In the rows, zero is written as 128.
Each row of numbers stands for one element and depends on some of the facts below. Use the named rows to name the rest.

How the elements are related:
θ: points at; Ξ: belongs to class; τ: hangs directly under; δ: is of sort
bofler θ puskul
botrer θ troskedrun tokin
brodin θ fligesom gusi
broka θ brezun
broniti θ vano
bubul θ stumo
dekon θ drebros
dibel θ bados traske
dizeflin θ tokin
dotrusti θ stedatam
drebros θ veger plavir flusker
dretrim θ reris
flada θ trepor zefik nubukle bofler
flaklur θ ropak gusi
flaze θ mebus grotral
fleste θ stumo
fligesom θ stumo
fligudru θ risor stonus
flopil θ flugel stobar
flugel θ grabru
flugun θ fligudru flitrim
flusker θ stumo
fubregum θ veger dibel tradur
futes θ flusker
grabru θ dibel bados traske
grotral θ drebros plavir
grotro θ trudrik flitrim
gusi θ bigimak
kleplak θ drebros vano traske
kliklam θ fligudru
klubik θ vano lekiba
klustan θ rofos
latro θ zefik sukubru
lekiba θ fubregum
lupak θ skeplim
mebus θ sukubru dretrim braluk
miflim θ dibel
mitril θ futes bredol ropak fleste
ninoplus θ stonus
nubukle θ drebros tradur
plabol θ reris
plavir θ bigimak tradur
plestal θ trinak tokin
plutibre θ flugel
postar θ bigimak traske
puskul θ bigimak drebros
relun θ grabru fubregum
reris θ bigimak
rilen θ dibel
risor θ rofos
ropak θ gusi
rosun θ grotral bubul
rozi θ zefu
sakle θ fligudru traske bofler
selos θ grabru tradur
skeplim θ reris bubul
skulu θ plavir
stedatam θ troskedrun
stobar θ tiflokul traske
stonus θ tradur gusi
stumo θ bigimak
sukubru θ drebros grotral
tedrin θ ninoplus togre
tiflokul θ bigimak fleste
togre θ flugel puskul
tokin θ plabol stobar
trabim θ fligudru
trepor θ trinak
treto θ botrer klubik miflim
trinak θ vevan brezun
triru θ flugun tosite
troskedrun θ tradur rofos
trudrik θ triru fligudru
veger θ bigimak fleste plavir tosite
vevan θ grotral bados
zafle θ klustan
zaplo θ kliklam vevan
zefik θ mitril
zefu θ fubregum nubukle
{bados gekam grotro plestal skifer zafle} Ξ l
{baskeplir deme dotrusti drebros flusker futrek gatabra grotral lekiba lisu lupak ropak skiki skupek skuvuk sukubru suruk troker troskedrun} Ξ a
{biklim brasku bugral flada fligesom flopil mitril plabol postar puskul sakle skastos stedogrik trepor trodribuk vano zaplo} Ξ b
{bofler brezun broka femen ganak grabru klubik lefus liskom matekun nubukle plabiri pubik reris stonus tokin tosite} Ξ c
{botrer dekon fleste gepogen plopam potrur skeplim traflum treto} Ξ e
{brafa dretrim kliklam ligum plodre rilen rofos} Ξ k
{braluk klustan rotrak selos zefik} Ξ i
{bredol naru risor skules} Ξ m
{brepun fisosku latro skulu tedrin velon vidus zaki zerik} Ξ h
{bridro brodin dabror flaklen flitrim kedrus logrer stumo subral} Ξ g
{dazi fluflar gusi kibu mebus nukim rozi trudrik vikes zotrazi} Ξ d
{dizeflin kleder laflaver veger} Ξ n
{fegik fligudru koges moskes nuzi sakor trinak} Ξ j
{fubregum plustel relun staror stobar vaflik} Ξ f
[bados kleder sakor skeplim zaduk] τ vuger
[baskeplir botrer braluk brasku kedrus lefus] τ laklo
[begapo flaklen fligesom rofos skulu skuvuk tokin] τ plise
[bigimak deme fleste klikek laflaver relun sakle stebritir zotrazi] τ flugel
[biklim bronak drebros fegik gepogen gusi latro logrer skules totra traske] τ rostok
[bofler grotro rosun trepor vaflik] τ stedatam
[brafa dekon grotral postar pubik stobar stumo vikes] τ ninoplus
[bredol bugral buzol dazi firil liskom nuzi staror sukubru trabim vevan] τ belate
[brepun bridro troker] τ plavir
[brezun fluflar lisu veger zefik] τ miklam
[brodin risor] τ tiflokul
[broka fliskil skiki vano] τ togre
[broniti gekam ligum matekun plutibre tradur troskedrun vidus] τ futes
[bubul dotrusti dretrim femen potrur stedogrik] τ tidi
[dabror mudem rilen selos] τ broriflom
[dizeflin lekiba nubukle trodribuk] τ flaklur
[fisosku mebus traflum] τ rivin
[flada plabiri tedrin] τ stebu
[flaze reris teboskin] τ ledun
[fligudru flofo plustel zafle] τ zefu
[flitrim klubik lupak] τ vutu
[flopil nukim plopam ropak subral] τ mobram
[flusker ganak klustan mitril plodre skifer] τ baga
[fubregum futrek kupibro plestal skastos treto velon] τ miflim
[gatabra moskes tosite trudrik] τ stostu
[grabru skupek] τ plizukli
[kibu] τ gromuk
[kleplak puskul stonus] τ faskos
[kliklam] τ stodi
[koges zaplo] τ feduk
[naru trinak zerik] τ flugun
[plabol rotrak triru] τ klede
[raplo suruk zaki] τ dibel
[rozi] τ griplur
δ q <- bados baskeplir biklim broniti bugral dretrim femen fligudru flitrim flofo ganak kibu koges matekun mebus raplo risor skuvuk sukubru tradur traske trinak zafle zefik
δ p <- begapo bigimak braluk dazi dekon dotrusti fisosku flaklen fligesom fliskil fluflar flusker futrek gekam gepogen latro lefus lekiba plabiri plopam plustel puskul ropak sakor skiki staror stedogrik teboskin tokin totra troker troskedrun vaflik veger velon vevan zaduk zaplo zerik
δ o <- bofler brafa brepun brezun bridro broka bronak bubul buzol deme dizeflin flada fleste fubregum gatabra grabru grotro gusi kedrus kleplak kliklam klubik laflaver ligum lisu mitril moskes naru nubukle nukim plabol plodre potrur pubik relun reris rilen rofos rosun rotrak selos skeplim skifer skules skulu stebritir stobar stonus stumo subral suruk tedrin tosite traflum trepor treto triru vikes zotrazi
δ s <- botrer drebros klustan kupibro lupak mudem sakle skupek trudrik vano
δ r <- brasku bredol brodin dabror fegik flaze klikek liskom logrer plutibre postar rozi skastos trabim trodribuk zaki
δ t <- firil flopil grotral kleder nuzi plestal vidus

Named rows:
[117,137,164,105,120,116,138,104,133,132,114,97,130,113,112,127,134,130,132,121,138,138,108,137,104,132,131,100,120,105,121,138,137,125,151,135,94,126,132,161,146,111]: postar
[104,135,141,118,127,122,120,99,135,132,128,136,129,111,116,133,135,117,132,129,119,135,118,128,119,129,127,111,118,81,125,146,143,125,144,121,116,127,119,142,140,118]: plutibre
[116,134,130,116,128,122,115,98,134,139,122,127,134,111,117,135,133,122,138,128,120,130,125,123,128,125,131,109,120,77,126,147,143,125,131,111,120,129,135,144,139,120]: rosun
[54,114,115,139,123,116,160,98,139,126,111,161,140,106,116,123,133,143,148,125,120,143,105,108,125,129,139,101,108,92,106,140,161,114,157,143,134,113,140,123,148,120]: bredol
[80,127,143,124,138,137,144,128,139,116,135,161,122,106,118,146,115,162,137,117,142,124,88,127,130,129,132,89,110,151,125,158,146,132,97,141,152,128,94,119,134,125]: faskos
[21,94,133,147,137,133,141,94,132,132,127,167,138,109,116,133,138,119,147,142,148,144,126,115,127,137,139,115,119,54,118,131,159,126,104,108,155,107,111,134,135,120]: traflum
[101,133,149,132,136,146,121,108,130,139,137,130,91,121,90,120,138,116,116,151,138,132,154,151,112,136,151,124,143,37,152,150,143,137,102,101,153,123,124,147,137,125]: fubregum
[179,159,140,100,120,132,106,117,134,127,106,94,103,118,108,128,130,125,116,122,112,109,149,143,124,122,133,118,124,130,135,162,131,125,161,140,104,139,121,151,138,117]: lekiba
[93,132,158,124,134,139,133,128,143,127,143,147,121,111,112,150,121,154,135,120,131,129,77,125,126,126,129,74,109,139,126,168,137,137,113,134,142,129,106,125,132,122]: flaklur
[75,105,191,101,134,134,153,98,131,157,122,124,123,121,125,129,137,149,121,137,140,138,135,141,121,145,153,126,126,89,108,163,127,139,158,95,140,118,147,145,142,112]: gusi
[98,136,149,130,136,135,124,127,144,127,142,153,121,112,111,150,120,145,133,119,131,122,77,126,132,123,127,68,111,132,129,167,137,137,111,137,143,132,107,125,131,124]: zefu
[95,132,143,120,132,132,122,98,135,137,133,146,120,115,114,132,135,128,126,135,116,133,131,131,122,132,136,128,122,63,134,156,142,130,136,106,142,125,120,133,139,122]: rozi
[87,134,160,133,136,138,121,129,145,126,144,154,119,110,109,149,120,141,130,122,131,124,76,132,122,125,124,67,111,131,126,166,136,137,121,148,140,129,99,129,133,124]: miflim
[87,140,137,113,133,102,163,94,132,111,126,164,125,112,121,122,128,129,126,122,140,135,106,136,112,141,127,140,111,86,135,128,147,123,142,127,143,127,106,135,143,123]: tradur
[136,141,132,114,120,115,121,107,134,132,116,116,131,106,115,130,133,115,135,125,124,132,120,133,122,126,129,92,122,105,117,138,142,122,141,133,95,134,139,153,142,117]: flada
[100,130,149,126,133,151,128,109,128,136,141,127,93,118,93,122,140,121,119,153,134,139,155,148,109,139,151,134,139,47,149,150,144,137,99,98,151,122,119,145,136,123]: stobar
[118,130,129,117,122,126,133,110,132,118,97,117,126,113,117,129,130,125,136,121,138,120,137,124,130,127,132,110,115,133,120,139,146,119,140,146,112,125,108,149,134,114]: stedogrik
[107,148,137,113,127,104,151,95,135,119,136,155,126,113,119,128,133,117,126,125,126,141,98,132,116,138,122,127,110,79,137,135,141,127,148,117,137,131,118,135,139,121]: broniti
[117,135,137,105,124,92,195,103,129,113,117,167,123,105,139,118,129,117,117,121,152,142,108,149,133,152,135,126,117,144,107,124,139,126,160,135,122,140,134,137,141,118]: biklim
[20,96,132,147,137,133,142,94,132,133,127,164,137,109,116,133,138,118,148,142,146,144,126,115,127,137,138,114,120,52,119,131,160,126,103,108,155,107,110,135,135,119]: potrur

Which element is each row?
No name comes twice in this set of rows, the named rows included.
[100,126,162,111,134,141,126,101,134,143,112,101,116,133,105,133,136,142,129,130,133,118,140,121,125,126,144,122,119,77,143,167,133,134,138,101,149,114,119,145,133,113] -> veger
[107,133,140,115,130,136,111,101,134,140,133,136,118,112,113,133,135,129,128,137,112,131,141,132,121,130,136,128,124,67,130,156,142,128,133,106,134,126,123,137,139,122] -> dizeflin
[95,138,158,130,136,138,116,128,144,124,147,149,121,110,109,152,121,138,132,121,130,124,76,130,123,123,121,72,111,128,131,163,137,136,111,143,137,130,93,131,131,124] -> flugel
[104,137,143,120,135,136,130,125,142,125,143,145,126,111,114,153,120,148,139,118,132,129,78,119,135,124,127,78,108,135,134,165,138,137,95,123,144,132,105,123,129,123] -> futes
[210,148,141,73,134,100,128,110,135,128,95,113,98,130,121,118,124,122,98,116,133,107,128,143,157,131,142,109,121,139,130,170,123,132,130,123,145,147,159,155,126,111] -> drebros
[39,100,141,143,131,136,134,94,135,143,137,148,139,113,111,139,144,110,149,144,134,153,114,110,128,135,135,99,118,44,121,142,150,131,109,96,145,108,126,138,132,115] -> skeplim
[112,123,141,109,134,134,101,105,140,122,134,147,104,121,108,133,137,116,115,137,101,139,123,118,134,133,126,127,104,85,130,174,142,129,125,121,168,120,107,133,120,113] -> trudrik
[81,139,136,112,136,116,165,94,130,113,136,177,115,112,121,123,130,140,122,131,133,138,120,136,114,145,135,160,112,75,141,138,148,126,137,110,165,125,101,122,141,126] -> kibu
[100,136,145,127,131,140,126,130,143,124,150,156,121,106,115,153,123,142,135,123,123,133,78,124,133,126,125,72,108,143,125,169,138,136,112,137,139,132,104,120,129,124] -> flugun
[83,128,178,111,135,139,149,126,141,131,137,124,126,116,111,149,120,173,138,117,144,134,72,124,119,129,136,77,107,143,127,168,132,139,109,126,144,123,113,131,135,116] -> tiflokul
[50,105,131,153,140,132,123,93,139,142,116,140,134,132,105,141,142,99,146,136,148,123,118,101,147,122,136,86,119,36,143,146,146,135,108,97,166,106,117,144,122,114] -> dekon
[38,101,139,150,133,134,127,94,137,142,136,155,137,113,111,138,143,104,145,144,133,147,114,114,127,133,133,97,119,39,122,139,152,131,113,105,146,109,122,140,132,118] -> treto
[86,131,175,116,141,131,144,123,142,135,131,125,126,122,109,147,117,169,135,114,151,121,68,125,123,123,138,68,113,128,136,166,130,141,107,126,151,124,118,136,137,118] -> plavir
[88,110,142,115,130,120,151,100,130,137,112,160,130,105,137,128,131,126,126,131,139,129,140,139,140,142,143,122,125,116,96,144,143,126,150,122,128,129,134,136,140,119] -> bronak
[53,94,138,138,137,129,117,98,142,125,134,160,121,124,105,136,143,94,131,142,129,151,98,103,140,135,126,95,103,58,126,157,151,132,102,117,180,105,110,139,114,109] -> botrer

Now the same elements, written a new way:
Named rows:
[130,121,117,128,131,156,136,145,125,134,134,113,157,97,135,111,143,156,138,97,137,125,131,107,125,124,142,166,139]: stedatam
[134,130,124,131,123,155,127,132,132,140,130,115,151,103,128,106,142,157,140,87,136,125,126,114,133,129,139,161,131]: gromuk
[157,106,111,146,124,136,145,110,149,115,153,111,153,98,135,92,157,142,126,80,134,117,138,133,131,159,131,164,153]: staror
[131,127,118,137,137,148,139,137,119,125,136,103,156,89,128,113,129,166,131,88,135,128,135,117,119,126,142,157,139]: broniti
[116,128,113,125,144,142,139,139,122,124,143,97,156,90,123,111,129,160,131,92,145,122,130,116,129,126,143,164,143]: plestal
[125,134,108,128,128,137,129,135,130,139,136,110,152,98,111,105,131,150,133,87,139,117,128,127,138,133,144,162,134]: kedrus
[133,126,103,97,148,133,149,135,122,147,133,127,191,103,103,96,97,149,157,83,126,92,132,137,136,150,152,156,139]: ligum
[142,124,125,114,132,135,146,141,125,123,125,122,165,107,131,116,133,159,143,86,133,116,143,114,136,144,123,157,136]: lefus
[127,130,116,129,138,146,139,135,119,130,138,101,160,96,134,100,126,166,134,72,136,114,134,114,130,137,139,151,128]: mebus
[123,120,93,97,156,136,148,141,119,144,136,122,193,96,113,91,106,153,152,82,131,83,128,128,129,152,153,163,142]: rilen
[117,135,94,129,120,113,137,139,111,119,124,114,148,91,105,122,121,154,108,87,135,129,140,138,120,134,137,153,146]: stebritir
[117,144,119,144,115,138,124,149,130,114,145,89,131,94,124,133,152,149,114,113,145,153,136,113,139,114,121,171,125]: brepun
[148,116,121,142,125,145,136,129,133,126,122,125,150,102,125,117,138,157,130,93,137,130,130,119,120,135,140,167,157]: plopam
[143,128,116,166,141,128,127,158,138,131,132,109,158,126,136,129,108,157,139,81,136,107,133,121,130,139,133,180,144]: logrer
[125,123,97,125,139,146,140,141,125,137,139,116,171,90,112,105,120,149,136,94,137,111,124,122,125,137,149,167,150]: flada
[140,126,125,129,128,154,135,138,128,132,132,118,154,100,127,115,135,154,143,97,133,131,131,116,127,125,141,164,137]: griplur
[136,125,110,123,130,142,140,149,122,127,135,112,164,99,134,111,132,156,139,85,130,113,139,113,128,138,130,162,137]: rozi
[113,138,113,144,118,141,125,153,127,115,151,92,133,90,132,126,157,153,109,111,147,149,137,107,136,112,121,172,131]: tedrin
[143,120,110,138,141,132,143,111,144,106,176,88,151,90,119,102,140,141,131,95,136,125,139,139,135,149,136,168,136]: firil
[131,124,115,146,138,152,133,120,126,132,134,97,150,83,127,100,128,165,131,75,133,118,119,119,107,127,166,157,148]: klustan

Rows to name:
No name comes twice in this set of rows, the named rows included.
[142,129,110,137,118,111,147,139,105,109,120,130,147,109,104,127,140,150,113,71,143,129,146,111,109,139,125,132,158] -> bigimak
[142,128,119,135,133,153,140,147,119,129,143,118,160,102,117,113,149,143,144,90,148,127,128,93,120,120,138,144,142] -> tiflokul
[130,139,103,126,140,134,148,154,115,130,152,108,172,108,104,110,132,134,144,85,154,112,133,99,132,130,131,137,135] -> reris
[143,131,125,157,139,138,128,154,139,130,133,103,153,119,130,126,118,156,145,90,138,111,124,109,130,135,138,184,137] -> rostok
[139,129,114,133,120,142,131,139,130,136,127,116,153,105,129,106,136,155,137,81,132,115,132,120,130,137,137,158,133] -> dabror
[145,112,114,123,134,145,146,137,127,128,122,123,168,97,131,111,132,159,139,82,134,104,131,115,121,143,140,165,158] -> zaplo
[111,139,115,151,120,149,123,157,121,111,151,97,133,93,123,124,156,153,105,112,153,152,135,106,134,118,119,168,122] -> skulu
[127,122,89,89,152,134,155,143,122,146,136,110,192,91,122,95,105,152,159,83,130,77,127,125,130,144,156,161,154] -> kliklam
[148,109,94,135,131,134,145,132,142,114,164,96,155,84,155,96,153,139,131,89,126,116,142,128,128,145,130,166,152] -> trabim
[129,130,102,131,115,112,136,143,110,117,115,119,146,98,118,121,132,158,109,77,125,124,147,132,110,135,134,151,146] -> klikek

Now the same elements, written a new way:
Some elements and their rows:
[104,106,148,113,141,98,80,146,160,165,165,113,126,158,130,122,139,137,120,119,161,108,179,105,171,124,132,112,148,154,83,119,119]: drebros
[103,119,130,121,123,107,137,150,156,160,140,95,137,147,121,153,149,126,108,124,151,120,186,135,143,134,136,113,127,133,110,115,131]: vikes
[105,78,123,124,148,92,123,141,171,172,153,105,200,107,124,174,140,109,71,158,163,125,202,122,153,130,154,111,140,139,103,119,135]: klustan
[99,98,118,122,124,108,139,143,151,173,147,103,166,128,124,164,151,128,105,136,158,123,190,115,151,142,134,117,138,138,107,107,127]: plabiri
[99,107,124,119,132,109,142,142,151,174,149,103,162,130,119,167,143,132,99,137,154,124,193,125,148,135,134,121,140,144,97,108,131]: bofler
[86,119,113,120,97,117,173,158,154,184,158,87,154,152,114,164,141,145,134,133,167,128,203,132,138,158,107,135,135,138,87,96,136]: sakle
[110,116,152,118,141,86,84,148,146,145,151,106,115,169,138,100,151,128,129,106,158,112,162,98,172,117,137,99,132,151,101,122,110]: gepogen
[106,109,135,117,129,99,132,154,153,154,134,104,137,145,128,149,149,117,114,124,155,115,176,121,150,130,139,108,126,133,123,111,126]: futrek
[106,117,142,117,137,98,127,145,151,151,133,106,135,146,124,149,149,114,101,122,148,116,178,123,150,122,144,109,124,135,117,115,126]: brepun
[104,107,125,122,112,110,140,147,158,168,146,95,143,153,123,152,149,132,119,126,159,123,192,121,144,144,127,115,134,132,104,111,133]: dabror
[108,129,154,113,138,96,125,152,150,140,124,106,112,162,126,138,148,111,113,111,147,112,170,124,150,116,144,105,118,133,126,114,125]: traflum
[142,57,187,115,132,112,138,91,154,171,87,135,97,170,105,132,170,96,105,134,165,144,215,64,148,115,161,90,128,116,99,155,132]: belate
[101,99,133,116,124,96,139,148,154,160,150,107,151,148,136,157,148,115,115,131,169,117,191,110,156,139,129,121,130,130,114,106,124]: bados
[102,125,136,117,131,100,136,155,154,153,134,101,139,143,125,156,147,117,104,122,148,116,179,135,145,127,142,113,122,130,121,110,127]: deme
[92,113,108,123,92,124,162,146,150,185,155,90,151,154,116,163,150,150,134,127,162,128,200,121,140,163,109,131,140,136,90,97,134]: skastos
[117,103,177,113,131,85,126,152,166,182,111,127,123,146,129,127,169,109,105,135,168,137,194,111,140,122,169,91,119,100,88,143,112]: mobram
[118,103,147,117,140,89,122,160,171,146,134,101,133,145,131,143,141,105,103,128,157,118,180,136,148,117,150,96,123,126,125,123,135]: plutibre
[109,106,139,117,134,98,127,151,154,152,132,107,136,143,128,146,149,114,111,124,154,115,175,117,152,126,143,105,126,134,122,114,125]: fisosku
[119,100,143,125,145,85,75,144,162,149,158,98,133,155,138,104,148,127,111,120,160,116,174,110,169,120,148,90,137,147,95,139,117]: totra
[116,95,148,119,137,86,116,152,176,140,138,104,135,153,138,140,149,99,108,127,166,108,189,120,152,125,149,100,121,122,125,128,130]: flofo

Name these rows:
No name comes twice in this set of rows, the named rows included.
[104,110,144,117,129,95,128,148,156,155,137,105,137,153,124,149,149,110,111,123,156,116,184,116,149,129,138,112,124,133,115,111,126] -> skupek
[104,117,133,121,123,108,134,145,155,160,139,97,135,151,121,150,148,127,108,124,151,121,187,129,145,133,135,112,128,135,105,117,131] -> nukim
[108,105,136,118,124,105,138,152,161,163,142,100,136,151,125,147,144,125,118,126,160,123,187,123,148,134,133,111,131,133,108,111,133] -> rozi
[102,101,129,121,112,105,143,148,165,163,150,98,146,156,130,150,150,125,125,129,171,115,201,115,147,148,125,120,131,129,103,113,131] -> flitrim
[115,110,149,117,145,97,117,152,171,146,131,103,128,145,124,142,141,112,98,126,150,113,183,138,149,115,154,99,125,132,115,129,135] -> rosun
[107,108,137,116,133,100,136,156,156,154,135,105,135,144,128,147,145,119,116,124,156,116,178,122,152,127,139,107,128,137,119,111,129] -> dotrusti
[101,108,148,105,131,103,119,161,172,161,141,116,130,151,124,161,134,112,114,125,157,107,182,124,150,129,135,118,132,129,116,101,136] -> grotral
[103,107,120,123,113,112,144,150,157,168,144,94,140,146,123,153,150,133,121,127,158,119,189,127,144,145,128,113,131,133,106,114,131] -> flaklen
[96,111,119,121,126,108,140,142,150,172,147,100,167,128,120,171,149,129,95,135,153,124,191,125,146,138,135,121,135,139,104,106,129] -> pubik
[108,82,121,125,152,97,123,136,162,175,155,104,191,103,125,175,140,117,61,157,156,129,198,132,154,123,153,108,143,139,103,124,134] -> selos
[116,110,148,119,146,95,122,151,169,146,130,100,132,146,124,139,142,111,99,126,152,116,183,137,148,115,155,98,124,133,115,129,135] -> triru
[121,98,184,113,137,78,136,153,156,186,125,124,113,151,134,123,158,106,102,143,175,150,192,122,145,112,160,90,121,98,91,144,111] -> dibel
[115,96,148,117,137,87,118,157,177,141,140,106,133,151,141,146,145,98,106,128,164,106,185,130,151,124,147,101,121,118,130,125,130] -> tradur

